Here is a tiny trained network, its code and every weight. The questions are about switching its units off for an input and a target symbol, where a switched-off unit gives its printed mean instead of its output.

import numpy as np


def w(rows, s, z=0):
    codes = np.array(rows[::2]) - 128.0
    scale = np.full(codes.shape[1], s)
    scale[-1] = z or s
    return codes * scale


def f(y):
    return y / 2 * (1 + np.tanh(0.7978845608 * (y + 0.044715 * y**3)))


def softmax(a):
    e = np.exp(a - a.max(-1, keepdims=True))
    return e / e.sum(-1, keepdims=True)


def log_softmax(a):
    a = a - a.max(-1, keepdims=True)
    return a - np.log(np.exp(a).sum(-1, keepdims=True))


def net(x, mask):
    ids = ['βδηθλμστ'.index(c) for c in x.split()]
    T = len(ids)
    res = E[ids] + P[:T]
    u = 0
    for l in range(2):
        r = res
        for j in range(2):
            rows = slice(2 * j, 2 * j + 2)
            q, k, v = (r @ M[l][rows].T for M in (Q, K, V))
            z = softmax(np.where(np.tri(T) > 0, q @ k.T / 2**0.5, -1e9)) @ v
            o = O[l][rows]
            res = res + np.where(mask[u + j], z, o[:, -1]) @ o[:, :-1]
        u += 2
        y = f(res @ A[l][:, :-1].T + A[l][:, -1])
        res = res + np.where(mask[u : u + 16], y, B[l][:, -1]) @ B[l][:, :-1]
        u += 16
    return log_softmax(res[-1] @ U[:, :-1].T + U[:, -1])


Q, K, V, O, A, B = {}, {}, {}, {}, {}, {}
E = w([
[108,141,190,200,81,193,133,204],'β',
[68,65,150,135,163,127,61,176],'δ',
[92,175,168,108,130,108,198,223],'η',
[166,75,182,60,111,160,146,174],'θ',
[27,88,57,117,157,123,58,157],'λ',
[143,167,255,138,84,59,152,142],'μ',
[131,178,110,49,171,165,51,185],'σ',
[82,60,34,58,107,192,154,136],'τ',
],0.0093)
P = w([
[115,144,126,133,155,149,152,137],'0',
[120,14,135,154,101,165,155,220],'1',
[132,40,100,157,85,112,122,156],'2',
[105,94,96,141,105,73,106,165],'3',
[104,115,103,85,123,85,101,179],'4',
[96,169,106,55,115,91,91,177],'5',
[89,185,110,1,127,105,75,176],'6',
[78,188,118,12,117,162,58,177],'7',
],0.0057)
Q[0] = w([
[168,112,75,127,200,121,140,32],'0.h0',
[58,87,155,58,82,140,85,210],'0.h0',
[78,144,123,68,79,155,94,253],'0.h1',
[81,107,161,63,90,126,58,213],'0.h1',
],0.0058)
K[0] = w([
[122,99,216,229,97,137,229,119],'0.h0',
[164,220,81,68,135,182,95,139],'0.h0',
[155,200,170,76,138,91,144,3],'0.h1',
[171,204,182,93,127,97,177,50],'0.h1',
],0.0068)
V[0] = w([
[119,120,181,188,71,132,234,130],'0.h0',
[109,3,92,120,154,91,156,110],'0.h0',
[151,217,210,140,96,24,164,127],'0.h1',
[175,140,192,150,87,175,136,101],'0.h1',
],0.0078)
O[0] = w([
[91,236,153,94,69,206,114,98,5],'0.h0',
[78,6,194,58,136,148,136,49,107],'0.h0',
[98,97,108,107,2,90,112,206,143],'0.h1',
[165,146,138,157,47,179,140,183,101],'0.h1',
],0.0074,0.002)
A[0] = w([
[48,174,113,74,148,145,166,123,176],'0.n0',
[66,116,203,153,185,171,116,141,196],'0.n1',
[190,151,130,38,162,115,140,169,174],'0.n2',
[102,163,102,128,165,168,153,160,197],'0.n3',
[104,205,165,8,125,104,199,148,170],'0.n4',
[141,77,127,144,2,62,121,169,133],'0.n5',
[78,141,190,105,113,120,145,145,161],'0.n6',
[123,85,24,45,123,152,71,155,173],'0.n7',
[121,176,192,67,104,66,150,181,148],'0.n8',
[101,145,130,55,77,118,127,175,143],'0.n9',
[195,192,117,189,100,197,162,132,170],'0.n10',
[151,116,73,108,147,91,166,187,163],'0.n11',
[46,123,109,200,137,160,83,159,236],'0.n12',
[254,76,173,122,145,104,122,203,234],'0.n13',
[56,115,177,124,124,183,72,117,205],'0.n14',
[103,93,201,203,158,209,97,167,252],'0.n15',
],0.0059,0.0039)
B[0] = w([
[125,146,97,28,108,165,192,140,168],'0.n0',
[139,143,185,34,183,78,117,67,197],'0.n1',
[156,96,105,143,186,171,219,138,193],'0.n2',
[147,152,96,82,151,62,163,149,184],'0.n3',
[138,111,81,109,87,222,210,155,192],'0.n4',
[110,3,180,181,129,127,68,164,203],'0.n5',
[150,84,141,60,114,162,110,156,177],'0.n6',
[64,181,66,141,119,127,184,172,235],'0.n7',
[154,53,112,113,117,187,168,186,207],'0.n8',
[81,73,132,132,99,197,166,167,206],'0.n9',
[108,203,142,80,106,52,79,182,145],'0.n10',
[134,53,71,166,174,115,163,130,191],'0.n11',
[109,138,138,65,130,9,107,196,236],'0.n12',
[169,56,181,165,179,110,207,155,253],'0.n13',
[116,163,189,27,125,109,123,163,199],'0.n14',
[149,147,192,71,178,45,136,127,249],'0.n15',
],0.0048,0.0046)
Q[1] = w([
[86,137,197,24,158,127,149,223],'1.h0',
[130,61,96,49,171,100,184,206],'1.h0',
[124,51,164,15,199,14,185,255],'1.h1',
[153,145,171,70,127,173,186,93],'1.h1',
],0.0037)
K[1] = w([
[134,187,9,37,135,154,137,126],'1.h0',
[103,239,101,40,74,98,89,131],'1.h0',
[2,125,25,26,124,192,155,32],'1.h1',
[85,156,131,136,153,101,29,67],'1.h1',
],0.0035)
V[1] = w([
[125,161,83,73,122,145,155,159],'1.h0',
[201,69,128,142,124,195,249,102],'1.h0',
[95,135,2,128,59,174,196,140],'1.h1',
[77,92,50,92,152,112,128,135],'1.h1',
],0.0071)
O[1] = w([
[167,176,119,166,140,67,253,38,239],'1.h0',
[250,100,18,21,13,51,53,108,104],'1.h0',
[130,135,145,154,3,122,233,5,138],'1.h1',
[73,92,136,138,184,119,133,18,253],'1.h1',
],0.005,0.0052)
A[1] = w([
[134,74,118,204,185,102,101,255,162],'1.n0',
[93,144,83,65,122,98,134,75,222],'1.n1',
[112,193,157,237,164,93,206,125,251],'1.n2',
[91,185,150,20,155,227,168,157,184],'1.n3',
[141,86,169,195,202,25,201,40,147],'1.n4',
[76,88,186,144,160,177,141,141,127],'1.n5',
[216,236,112,137,65,196,129,175,84],'1.n6',
[83,62,160,163,67,158,137,181,123],'1.n7',
[117,109,173,14,96,135,142,141,137],'1.n8',
[84,100,55,230,179,69,177,111,220],'1.n9',
[112,137,100,118,124,89,215,117,175],'1.n10',
[196,97,81,15,124,68,51,126,225],'1.n11',
[183,173,151,85,87,201,194,116,115],'1.n12',
[104,193,147,72,228,79,190,86,232],'1.n13',
[97,130,196,44,136,156,119,81,203],'1.n14',
[35,72,152,58,145,140,149,93,131],'1.n15',
],0.0045,0.0028)
B[1] = w([
[134,70,19,185,190,114,97,238,235],'1.n0',
[167,163,175,126,150,89,160,138,171],'1.n1',
[138,163,175,242,79,136,238,152,188],'1.n2',
[176,211,186,60,185,162,101,168,204],'1.n3',
[146,78,104,223,81,171,176,28,210],'1.n4',
[47,106,127,164,124,206,73,173,173],'1.n5',
[39,115,71,189,63,122,121,239,128],'1.n6',
[87,77,77,157,89,177,80,121,177],'1.n7',
[105,127,144,55,74,121,86,145,195],'1.n8',
[156,89,139,211,97,166,185,89,201],'1.n9',
[129,164,143,135,117,111,136,82,200],'1.n10',
[254,154,78,61,57,45,159,130,182],'1.n11',
[72,172,106,76,108,82,155,201,148],'1.n12',
[163,147,179,175,196,147,156,63,255],'1.n13',
[110,178,210,65,101,175,99,87,175],'1.n14',
[101,156,157,123,114,175,94,136,208],'1.n15',
],0.0044,0.0061)
U = w([
[112,191,128,113,163,174,120,175,195],'β',
[104,116,130,109,189,209,78,125,5],'δ',
[137,169,115,59,104,26,154,144,117],'η',
[196,146,145,32,131,123,107,126,184],'θ',
[66,158,196,205,147,249,151,105,117],'λ',
[62,70,72,129,47,180,82,165,27],'μ',
[204,89,44,243,143,75,167,120,159],'σ',
[159,145,176,113,73,118,178,3,204],'τ',
],0.0053,0.0022)

Each question gives the input, a string of symbols that net reads in full, and the target symbol t.
The units are the heads (2 rows each of Q, K, V and O) and the neurons (one row each of A and B). Each row of codes is followed by its name. A weight is (code - 128) times the scale printed after its matrix; where a second scale follows, it is the last column's (O, A, B and U).
mask holds one flag per unit, layer by layer, with each layer's heads first. A switched-off unit (its flag False) gives its mean, the last column of its rows in O or B, instead of its output. The means were averaged over made-up inputs and are rounded, as every weight is.
A unit's drop is (log p(t) with every unit on - log p(t) with that unit switched off) / (log p(t) with every unit on - log p(t) with every unit switched off).
The circuit of an input: a set's keep is (log p(t) with only the set's units on - log p(t) with every unit switched off) / (log p(t) with every unit on - log p(t) with every unit switched off). Starting from the 12 units with the biggest drops (on a tie, the unit counted first), units are removed one at a time, each time the one whose removal leaves the highest keep (on an exact tie, the one counted first), for as long as the keep stays at least 0.8.
circuit, biggest first: the units of the circuit, biggest drop first
unit that matters most: the unit with the biggest drop
top k neurons: the k neurons with the biggest drops, biggest first
k most important neurons of layer l: the k neurons of layer l with the biggest drops, biggest first
heads that matter: for each layer, one digit per head in row order, 1 if its drop is at least 0.15 and else 0, layers parted by /
input λ λ τ λ, target δ: circuit, biggest first -> [0.h0, 0.h1, 1.h1]
input μ η θ, target μ: circuit, biggest first -> [0.h1, 0.n5, 1.n7, 1.n13]
input η β μ σ θ μ σ μ, target σ: heads that matter -> 10 / 00
input λ λ λ, target δ: circuit, biggest first -> [0.h0, 1.h1, 0.h1]
input β η τ μ μ β τ, target τ: circuit, biggest first -> [1.h1, 1.n0]
input η η λ λ θ, target λ: unit that matters most -> 0.n13
input β σ β τ μ η, target λ: heads that matter -> 10 / 11
input τ η η, target θ: heads that matter -> 11 / 10
input λ λ θ δ μ, target δ: heads that matter -> 11 / 11
input μ σ μ σ μ μ β, target μ: heads that matter -> 01 / 00
input β λ δ, target λ: heads that matter -> 10 / 10
input θ β σ μ η θ η δ, target η: heads that matter -> 00 / 10
input β η δ θ μ τ θ η, target τ: heads that matter -> 00 / 11
input μ η τ σ, target τ: top 2 neurons -> [1.n0, 0.n7]
input μ η σ β μ τ λ θ, target τ: heads that matter -> 10 / 11
input δ θ λ μ δ δ, target δ: heads that matter -> 10 / 11
input σ δ η σ δ λ, target σ: heads that matter -> 10 / 00
input θ δ θ δ, target θ: top neuron -> [1.n11]
input τ η λ β β β, target θ: heads that matter -> 11 / 00
input η σ β, target τ: heads that matter -> 11 / 11
input η β η β η τ σ, target τ: top neuron -> [1.n0]
input β η δ σ β μ δ, target μ: 2 most important neurons of layer 0 -> [0.n5, 0.n9]
input θ σ τ, target τ: top 2 neurons -> [1.n0, 0.n5]
input β μ σ δ τ θ λ, target τ: top 2 neurons -> [1.n0, 0.n7]
input β δ τ, target λ: 2 most important neurons of layer 0 -> [0.n10, 0.n12]
input β θ β τ σ, target λ: top 2 neurons -> [0.n10, 0.n13]
